Below are the code and all the weights of a small trained network. Each question names an input and a class and asks about switching units off, where a switched-off unit gives its printed mean instead of its output.

import numpy as np


def w(rows, s, z=0):
    codes = np.array(rows[::2]) - 128.0
    scale = np.full(codes.shape[1], s)
    scale[-1] = z or s
    return codes * scale


def f(y):
    return y / 2 * (1 + np.tanh(0.7978845608 * (y + 0.044715 * y**3)))


def log_softmax(a):
    a = a - a.max(-1, keepdims=True)
    return a - np.log(np.exp(a).sum(-1, keepdims=True))


def net(x, mask):
    res = np.array(x, float).reshape(1, 3) / 4 @ E
    y = f(res @ A[0][:, :-1].T + A[0][:, -1])
    res = res + np.where(mask, y, B[0][:, -1]) @ B[0][:, :-1]
    return log_softmax(res[-1] @ U[:, :-1].T + U[:, -1])


A, B = {}, {}
E = w([
[220,201,134,100,40],'x0',
[149,133,243,176,158],'x1',
[1,165,156,91,53],'x2',
],0.0099)
A[0] = w([
[74,116,150,137,240,87],'N1',
[169,163,128,126,60,214],'N2',
[171,247,125,173,83,182],'N3',
[155,67,22,91,110,39],'N4',
[53,209,171,120,121,39],'N5',
[90,138,152,96,103,56],'N6',
[14,192,161,198,41,59],'N7',
[138,157,246,170,134,33],'N8',
[131,137,66,30,113,1],'N9',
[152,120,141,87,97,105],'N10',
[83,64,67,168,114,87],'N11',
[53,80,120,213,150,190],'N12',
[140,85,186,120,112,114],'N13',
[201,117,128,194,165,152],'N14',
[120,176,30,106,88,83],'N15',
],0.012,0.0019)
B[0] = w([
[130,139,186,87,157,232],'N1',
[157,158,185,99,230,207],'N2',
[132,180,136,87,183,227],'N3',
[58,66,182,153,70,223],'N4',
[110,93,116,59,98,205],'N5',
[165,2,103,108,126,167],'N6',
[128,64,53,76,76,255],'N7',
[113,147,238,210,60,219],'N8',
[150,133,196,150,80,196],'N9',
[137,142,179,135,179,147],'N10',
[85,179,209,125,150,196],'N11',
[162,193,162,95,183,233],'N12',
[77,178,91,184,57,151],'N13',
[142,22,96,83,42,255],'N14',
[99,162,199,169,105,217],'N15',
],0.0084,0.0086)
U = w([
[186,13,109,101,57,103],'0',
[81,149,195,233,35,7],'1',
[143,177,168,101,150,185],'2',
[154,133,104,132,114,217],'3',
],0.011,0.0016)

Each question gives the input, the list of numbers given to net, and the class t.
The units are the neurons (one row each of A and B). Each row of codes is followed by its name. A weight is (code - 128) times the scale printed after its matrix; where a second scale follows, it is the last column's (A, B and U).
mask holds one flag per neuron, in row order. A switched-off neuron (its flag False) gives its mean, the last column of its row in B, instead of its output. The means were averaged over made-up inputs and are rounded, as every weight is.
A unit's drop is (log p(t) with every unit on - log p(t) with that unit switched off) / (log p(t) with every unit on - log p(t) with every unit switched off).
unit that matters most: the unit with the biggest drop
k most important neurons: the k neurons with the biggest drops, biggest first
drop when u is switched off: that unit's drop, to one decimal
input [-6,2,7], class 0: unit that matters most => N7
input [-8,7,7], class 2: 2 most important neurons => (N12 N1)
input [6,-7,1], class 1: 3 most important neurons => (N15 N4 N9)
input [-2,-5,6], class 0: 4 most important neurons => (N7 N6 N8 N5)
input [4,-5,7], class 0: 2 most important neurons => (N7 N6)
input [5,-8,-6], class 1: 2 most important neurons => (N15 N4)
input [5,4,1], class 2: 3 most important neurons => (N3 N2 N4)
input [-8,-7,6], class 2: 2 most important neurons => (N12 N11)
input [-4,1,3], class 2: 4 most important neurons => (N14 N12 N4 N1)
input [2,6,-5], class 1: 2 most important neurons => (N8 N7)
input [-6,0,-4], class 2: 3 most important neurons => (N12 N7 N1)
input [-6,-8,1], class 1: drop when N4 is switched off => 0.2
input [6,-4,5], class 2: drop when N3 is switched off => 0.8
input [-6,2,8], class 0: unit that matters most => N7
input [1,1,-1], class 3: drop when N8 is switched off => 0.2
